Here is a tiny trained network, its code and every weight. The questions are about switching its units off for an input and a class, where a switched-off unit gives its printed mean instead of its output.

import numpy as np


def w(rows, s, z=0):
    codes = np.array(rows[::2]) - 128.0
    scale = np.full(codes.shape[1], s)
    scale[-1] = z or s
    return codes * scale


def f(y):
    return y / 2 * (1 + np.tanh(0.7978845608 * (y + 0.044715 * y**3)))


def log_softmax(a):
    a = a - a.max(-1, keepdims=True)
    return a - np.log(np.exp(a).sum(-1, keepdims=True))


def net(x, mask):
    res = np.array(x, float).reshape(1, 6) / 4 @ E
    y = f(res @ A[0][:, :-1].T + A[0][:, -1])
    res = res + np.where(mask, y, B[0][:, -1]) @ B[0][:, :-1]
    return log_softmax(res[-1] @ U[:, :-1].T + U[:, -1])


A, B = {}, {}
E = w([
[98,221,126,66,143,82,185],'x0',
[169,177,97,233,166,50,51],'x1',
[125,136,129,140,119,137,136],'x2',
[122,139,106,126,122,129,118],'x3',
[131,117,145,132,130,124,139],'x4',
[35,127,254,143,145,156,52],'x5',
],0.0083)
A[0] = w([
[113,212,170,65,149,47,185,1],'n1',
[151,33,137,184,89,145,123,36],'n2',
[171,131,91,134,83,111,160,42],'n3',
[197,82,75,116,105,79,184,123],'n4',
[162,88,150,6,134,145,126,22],'n5',
[85,73,112,100,102,166,148,68],'n6',
[174,153,140,206,204,1,91,167],'n7',
],0.0087,0.0045)
B[0] = w([
[232,177,110,150,27,111,35,182],'n1',
[209,234,116,167,137,130,87,160],'n2',
[45,133,126,169,94,78,4,154],'n3',
[57,166,219,180,75,79,127,213],'n4',
[119,124,104,147,63,189,151,161],'n5',
[152,127,113,88,22,159,115,159],'n6',
[105,69,119,126,31,209,196,255],'n7',
],0.011,0.0081)
U = w([
[124,101,143,124,124,145,148,236],'0',
[110,110,133,128,127,158,144,213],'1',
[104,97,103,112,82,213,176,2],'2',
[38,120,219,148,109,122,77,30],'3',
[224,133,102,142,119,156,68,79],'4',
[116,98,120,119,144,143,156,225],'5',
[120,67,63,132,218,88,196,91],'6',
[129,112,53,133,252,107,135,58],'7',
],0.013)

Each question gives the input, the list of numbers given to net, and the class t.
The units are the neurons (one row each of A and B). Each row of codes is followed by its name. A weight is (code - 128) times the scale printed after its matrix; where a second scale follows, it is the last column's (A, B and U).
mask holds one flag per neuron, in row order. A switched-off neuron (its flag False) gives its mean, the last column of its row in B, instead of its output. The means were averaged over made-up inputs and are rounded, as every weight is.
A unit's drop is (log p(t) with every unit on - log p(t) with that unit switched off) / (log p(t) with every unit on - log p(t) with every unit switched off).
The circuit of an input: a set's keep is (log p(t) with only the set's units on - log p(t) with every unit switched off) / (log p(t) with every unit on - log p(t) with every unit switched off). Starting from all 7 units, units are removed one at a time, each time the one whose removal leaves the highest keep (on an exact tie, the one counted first), for as long as the keep stays at least 0.8.
units of the circuit, in order: the units of the circuit, biggest drop first
most important unit: the unit with the biggest drop
k most important neurons: the k neurons with the biggest drops, biggest first
drop when u is switched off: that unit's drop, to one decimal
input [-6,7,8,-8,-6,5], class 1: most important unit -> n7
input [-2,-1,2,1,4,-6], class 3: units of the circuit, in order -> n4; n3
input [6,-3,-3,0,-4,3], class 4: units of the circuit, in order -> n1; n4
input [7,-3,-3,2,-3,-1], class 4: 3 most important neurons -> n1; n7; n4
input [3,5,3,-8,-4,6], class 5: 2 most important neurons -> n4; n3
input [-8,-7,-7,-6,2,7], class 4: units of the circuit, in order -> n2; n4
input [-8,-6,-1,-1,-1,0], class 4: 4 most important neurons -> n2; n7; n4; n6
input [-8,-6,3,2,1,-3], class 4: 3 most important neurons -> n2; n7; n6
input [1,0,0,-1,-2,-5], class 3: 3 most important neurons -> n4; n3; n7
input [6,-8,-4,1,-3,8], class 2: 4 most important neurons -> n5; n4; n6; n3
input [-8,-3,-4,6,3,7], class 4: 3 most important neurons -> n2; n4; n7
input [-7,-3,6,-2,-5,2], class 4: units of the circuit, in order -> n2; n7
input [-6,-8,-7,-7,6,5], class 2: 3 most important neurons -> n5; n6; n4
input [5,0,4,-3,4,2], class 4: 2 most important neurons -> n1; n4
input [-8,-5,-3,-5,-1,7], class 4: 4 most important neurons -> n2; n4; n7; n6
input [-4,6,-8,8,6,8], class 1: units of the circuit, in order -> n4; n7
input [-5,5,6,-2,7,-8], class 3: units of the circuit, in order -> n4
input [1,-4,-3,1,5,-7], class 3: units of the circuit, in order -> n4; n3
input [-7,8,7,6,3,3], class 2: 2 most important neurons -> n7; n1
input [2,5,-1,3,-6,6], class 0: most important neuron -> n4
input [-1,8,-4,-3,3,7], class 2: 2 most important neurons -> n7; n4
input [8,0,3,-4,7,-5], class 4: 2 most important neurons -> n1; n7
input [7,8,2,-2,-2,8], class 2: 2 most important neurons -> n7; n4
input [1,-5,2,5,-2,-6], class 3: drop when n4 is switched off -> 0.6
input [-8,8,-6,7,5,-1], class 2: drop when n1 is switched off -> 0.1
input [6,0,-2,2,-2,1], class 4: drop when n1 is switched off -> 0.7
input [-5,7,2,2,-4,4], class 2: drop when n4 is switched off -> 0.1
